Below are the code and all the weights of a small trained network. Each question names an input and a target symbol and asks about switching units off, where a switched-off unit gives its printed mean instead of its output.

import numpy as np


def w(rows, s, z=0):
    codes = np.array(rows[::2]) - 128.0
    scale = np.full(codes.shape[1], s)
    scale[-1] = z or s
    return codes * scale


def f(y):
    return np.maximum(y, 0)


def softmax(a):
    e = np.exp(a - a.max(-1, keepdims=True))
    return e / e.sum(-1, keepdims=True)


def log_softmax(a):
    a = a - a.max(-1, keepdims=True)
    return a - np.log(np.exp(a).sum(-1, keepdims=True))


def net(x, mask):
    ids = ['γδεζθμξστφψω'.index(c) for c in x.split()]
    T = len(ids)
    res = E[ids] + P[:T]
    u = 0
    for l in range(2):
        q, k, v = (res @ M[l].T for M in (Q, K, V))
        z = softmax(np.where(np.tri(T) > 0, q @ k.T / 4**0.5, -1e9)) @ v
        res = res + np.where(mask[u], z, O[l][:, -1]) @ O[l][:, :-1]
        u += 1
        y = f(res @ A[l][:, :-1].T + A[l][:, -1])
        res = res + np.where(mask[u : u + 8], y, B[l][:, -1]) @ B[l][:, :-1]
        u += 8
    return log_softmax(res[-1] @ U[:, :-1].T + U[:, -1])


Q, K, V, O, A, B = {}, {}, {}, {}, {}, {}
E = w([
[77,74,104],'γ',
[143,154,102],'δ',
[127,72,101],'ε',
[152,138,110],'ζ',
[166,118,132],'θ',
[129,129,66],'μ',
[167,144,55],'ξ',
[84,104,118],'σ',
[97,106,178],'τ',
[180,145,135],'φ',
[153,4,171],'ψ',
[203,66,152],'ω',
],0.02)
P = w([
[239,86,178],'0',
[11,111,139],'1',
[1,163,182],'2',
[39,125,155],'3',
[67,114,169],'4',
[87,100,165],'5',
[76,107,163],'6',
[99,96,168],'7',
[91,100,160],'8',
],0.0084)
Q[0] = w([
[188,178,152],'L0H1',
[125,2,137],'L0H1',
[76,192,101],'L0H1',
[165,73,168],'L0H1',
],0.0088)
K[0] = w([
[78,84,87],'L0H1',
[250,75,175],'L0H1',
[131,125,91],'L0H1',
[187,127,127],'L0H1',
],0.013)
V[0] = w([
[113,140,78],'L0H1',
[83,149,51],'L0H1',
[131,73,139],'L0H1',
[245,115,133],'L0H1',
],0.011)
O[0] = w([
[195,20,147,89],'L0H1',
[195,132,124,47],'L0H1',
[2,141,127,176],'L0H1',
[146,216,242,246],'L0H1',
],0.0057,0.012)
A[0] = w([
[89,82,188,3],'L0N1',
[92,134,140,30],'L0N2',
[193,178,106,13],'L0N3',
[15,1,79,166],'L0N4',
[168,195,101,138],'L0N5',
[12,46,163,190],'L0N6',
[53,163,79,86],'L0N7',
[153,155,144,133],'L0N8',
],0.01,0.0033)
B[0] = w([
[117,72,61,195],'L0N1',
[158,123,74,150],'L0N2',
[215,179,214,135],'L0N3',
[132,165,196,180],'L0N4',
[237,201,2,146],'L0N5',
[219,48,195,254],'L0N6',
[141,130,159,163],'L0N7',
[80,195,135,154],'L0N8',
],0.0056,0.0088)
Q[1] = w([
[115,125,216],'L1H1',
[89,100,198],'L1H1',
[150,130,205],'L1H1',
[45,185,1],'L1H1',
],0.009)
K[1] = w([
[154,93,178],'L1H1',
[141,158,150],'L1H1',
[98,157,251],'L1H1',
[1,80,169],'L1H1',
],0.0093)
V[1] = w([
[149,117,168],'L1H1',
[119,42,197],'L1H1',
[47,51,185],'L1H1',
[125,2,88],'L1H1',
],0.0092)
O[1] = w([
[99,96,192,184],'L1H1',
[201,239,104,161],'L1H1',
[190,254,254,106],'L1H1',
[251,36,148,11],'L1H1',
],0.0058,0.011)
A[1] = w([
[146,221,208,139],'L1N1',
[143,61,105,115],'L1N2',
[148,35,186,228],'L1N3',
[4,164,160,166],'L1N4',
[153,155,49,105],'L1N5',
[97,98,221,101],'L1N6',
[115,97,35,59],'L1N7',
[192,130,148,253],'L1N8',
],0.011,0.0031)
B[1] = w([
[128,64,143,251],'L1N1',
[176,117,80,145],'L1N2',
[159,111,3,168],'L1N3',
[148,181,192,243],'L1N4',
[160,231,52,142],'L1N5',
[195,163,58,212],'L1N6',
[124,75,114,153],'L1N7',
[48,78,73,159],'L1N8',
],0.0067,0.019)
U = w([
[185,139,141,88],'γ',
[93,144,142,46],'δ',
[153,110,151,119],'ε',
[92,178,124,252],'ζ',
[94,176,140,52],'θ',
[160,239,53,183],'μ',
[45,114,134,210],'ξ',
[159,143,141,88],'σ',
[165,135,152,62],'τ',
[10,180,145,113],'φ',
[150,143,153,30],'ψ',
[122,174,203,169],'ω',
],0.011,0.0037)

Each question gives the input, a string of symbols that net reads in full, and the target symbol t.
The units are the heads (4 rows each of Q, K, V and O) and the neurons (one row each of A and B). Each row of codes is followed by its name. A weight is (code - 128) times the scale printed after its matrix; where a second scale follows, it is the last column's (O, A, B and U).
mask holds one flag per unit, layer by layer, with each layer's heads first. A switched-off unit (its flag False) gives its mean, the last column of its rows in O or B, instead of its output. The means were averaged over made-up inputs and are rounded, as every weight is.
A unit's drop is (log p(t) with every unit on - log p(t) with that unit switched off) / (log p(t) with every unit on - log p(t) with every unit switched off).
The circuit of an input: a set's keep is (log p(t) with only the set's units on - log p(t) with every unit switched off) / (log p(t) with every unit on - log p(t) with every unit switched off). Starting from the 12 units with the biggest drops (on a tie, the unit counted first), units are removed one at a time, each time the one whose removal leaves the highest keep (on an exact tie, the one counted first), for as long as the keep stays at least 0.8.
units of the circuit, in order: the units of the circuit, biggest drop first
k most important neurons: the k neurons with the biggest drops, biggest first
k most important neurons of layer l: the k neurons of layer l with the biggest drops, biggest first
drop when u is switched off: that unit's drop, to one decimal
input ω ω ω, target ω: 2 most important neurons of layer 1 : L1N4; L1N3
input ξ ω ζ φ φ ξ ω ω τ, target ξ: 2 most important neurons : L0N5; L0N3
input ξ ω ω ξ ω ω, target ξ: units of the circuit, in order : L1H1; L0H1; L0N5
input ω φ ω γ ω ω, target ω: units of the circuit, in order : L0H1; L1H1
input ω φ ω θ, target ω: units of the circuit, in order : L0H1; L1H1; L1N4; L1N3
input ξ ξ φ, target ξ: 2 most important neurons of layer 0 : L0N5; L0N3
input ξ ω φ φ ζ φ, target φ: 2 most important neurons : L0N6; L1N6
input ξ ξ ζ, target ξ: units of the circuit, in order : L0H1; L1H1; L0N5
input ξ ζ ω ζ ω ω γ ε, target ξ: 4 most important neurons : L0N5; L0N3; L0N6; L1N7
input ω ω φ ω ξ φ ω ζ, target ω: 2 most important neurons of layer 0 : L0N6; L0N1
input ξ ξ μ, target ξ: 2 most important neurons of layer 1 : L1N6; L1N4
input ξ ω θ, target ξ: 3 most important neurons of layer 0 : L0N5; L0N3; L0N4
input φ ξ ζ ζ ξ γ ω θ, target φ: 3 most important neurons of layer 0 : L0N5; L0N3; L0N1
input ω ω ω φ ω ψ μ, target ω: drop when L0N6 is switched off : 0.0
input ξ ω τ ω, target ξ: drop when L0H1 is switched off : 0.3
input ω ω γ, target ω: drop when L1H1 is switched off : 0.2
input ω ξ ξ γ ω γ ξ ε, target ω: drop when L1H1 is switched off : 0.4
